[[130 125 128 127 129]
 [127 122 113 111 124]
 [138 133 105 118 105]
 [117 129 130 126 129]
 [114 112 129 126 151]]
|
[[125 128]
 [122 113]]

[[124 132 123 129 129]
 [132 117 135 130 127]
 [122 135 114 130 126]
 [129 130 130 106 122]]
|
[[132 123]
 [117 135]]

[[118 114 110]
 [121 132 118]
 [115 101 145]
 [125 138 119]]
|
[[114 110]
 [132 118]]

[[128 128 128 131 128]
 [140 140 140 119 140]
 [149 149 149 112 149]
 [125 125 125 133 125]]
|
[[128 128]
 [140 140]]

[[130 127 131 121 130]
 [130 130 135 127 133]
 [133 147 126 104 141]
 [132 128 124 119 122]]
|
[[127 131]
 [130 135]]

[[120 136 135 127 124]
 [106 128 113 117 130]]
|
[[136 135]
 [128 113]]
---
[[127 120 138 130 144 143 135 117 126]
 [124 132 132 126 130 126 123 138 135]
 [126 124 131 132 133 135 134 121 124]
 [125 121 138 133 144 142 137 117 123]
 [127 124 131 132 133 134 134 122 124]
 [125 121 137 133 143 142 137 116 122]
 [119 133 138 121 137 124 121 150 139]
 [127 125 129 131 130 131 132 124 125]]
|
[[127 125 129 131 130 131 132 124 125]
 [119 133 138 121 137 124 121 150 139]
 [125 121 137 133 143 142 137 116 122]
 [127 124 131 132 133 134 134 122 124]
 [125 121 138 133 144 142 137 117 123]
 [126 124 131 132 133 135 134 121 124]
 [124 132 132 126 130 126 123 138 135]
 [127 120 138 130 144 143 135 117 126]]

[[139 143 142 129 132 121 130 140 153 135 133 131 137 130]
 [118 130 133 127 137 140 120 126 122 122 128 140 120 117]
 [127 139 123 130 133 133 122 124 120 121 125 139 123 126]
 [128 132 125 130 120 132 131 130 119 128 130 123 146 122]
 [133 141 127 129 140 133 123 120 122 118 137 137 125 117]
 [122 111 137 129 111 117 128 128 123 123 119 116 106 126]]
|
[[122 111 137 129 111 117 128 128 123 123 119 116 106 126]
 [133 141 127 129 140 133 123 120 122 118 137 137 125 117]
 [128 132 125 130 120 132 131 130 119 128 130 123 146 122]
 [127 139 123 130 133 133 122 124 120 121 125 139 123 126]
 [118 130 133 127 137 140 120 126 122 122 128 140 120 117]
 [139 143 142 129 132 121 130 140 153 135 133 131 137 130]]

[[122 121 120 130 131 126 127 122 150 128 125]
 [129 120 127 130 128 124 135 125 124 136 121]
 [125 118 130 130 134 126 134 118 128 131 119]
 [136 132 126 126 127 123 134 133 116 129 129]
 [134 128 128 125 111 126 126 131 123 120 126]
 [139 121 127 127 113 128 135 130 131 117 124]
 [123 117 130 128 126 128 125 118 133 127 121]]
|
[[123 117 130 128 126 128 125 118 133 127 121]
 [139 121 127 127 113 128 135 130 131 117 124]
 [134 128 128 125 111 126 126 131 123 120 126]
 [136 132 126 126 127 123 134 133 116 129 129]
 [125 118 130 130 134 126 134 118 128 131 119]
 [129 120 127 130 128 124 135 125 124 136 121]
 [122 121 120 130 131 126 127 122 150 128 125]]

[[138 147 142 145 136 148 136 138 137 148]
 [141 147 144 152 144 150 142 137 146 144]]
|
[[141 147 144 152 144 150 142 137 146 144]
 [138 147 142 145 136 148 136 138 137 148]]

[[117 115 125 138 132 138 138]
 [136 133 115 139 127 116 147]
 [128 126 123 137 130 124 152]
 [132 130 118 136 126 121 142]
 [121 120 127 136 131 131 147]
 [123 123 120 136 130 134 116]]
|
[[123 123 120 136 130 134 116]
 [121 120 127 136 131 131 147]
 [132 130 118 136 126 121 142]
 [128 126 123 137 130 124 152]
 [136 133 115 139 127 116 147]
 [117 115 125 138 132 138 138]]

[[135 123 119 138 117 120 125 124 144 132 140 145 140 123]
 [114 130 145 125 143 128 124 129 120 142 117 122 113 147]
 [137 126 121 130 135 142 127 124 123 134 143 131 132 121]
 [126 130 135 119 139 126 133 123 133 124 133 107 116 134]
 [136 126 118 110 123 133 127 121 139 134 135 136 129 115]
 [125 130 134 111 135 136 126 119 125 131 158 116 118 131]]
|
[[125 130 134 111 135 136 126 119 125 131 158 116 118 131]
 [136 126 118 110 123 133 127 121 139 134 135 136 129 115]
 [126 130 135 119 139 126 133 123 133 124 133 107 116 134]
 [137 126 121 130 135 142 127 124 123 134 143 131 132 121]
 [114 130 145 125 143 128 124 129 120 142 117 122 113 147]
 [135 123 119 138 117 120 125 124 144 132 140 145 140 123]]

[[141 134 130 143 141 147 124 131 149 124]
 [125 128 126 123 122 127 119 123 124 122]
 [122 133 126 140 136 133 122 124 137 124]
 [133 136 131 123 117 121 134 131 122 129]
 [134 130 128 134 133 129 133 138 143 132]
 [120 113 128 114 122 124 121 124 113 127]
 [130 147 131 156 139 139 130 129 148 130]
 [141 120 137 111 122 128 135 135 125 131]]
|
[[141 120 137 111 122 128 135 135 125 131]
 [130 147 131 156 139 139 130 129 148 130]
 [120 113 128 114 122 124 121 124 113 127]
 [134 130 128 134 133 129 133 138 143 132]
 [133 136 131 123 117 121 134 131 122 129]
 [122 133 126 140 136 133 122 124 137 124]
 [125 128 126 123 122 127 119 123 124 122]
 [141 134 130 143 141 147 124 131 149 124]]

[[132 132 132 126 127 133 125]
 [143 131 135 145 121 131 127]
 [137 130 144 154 117 123 130]
 [130 121 115 101 138 137 121]]
|
[[130 121 115 101 138 137 121]
 [137 130 144 154 117 123 130]
 [143 131 135 145 121 131 127]
 [132 132 132 126 127 133 125]]
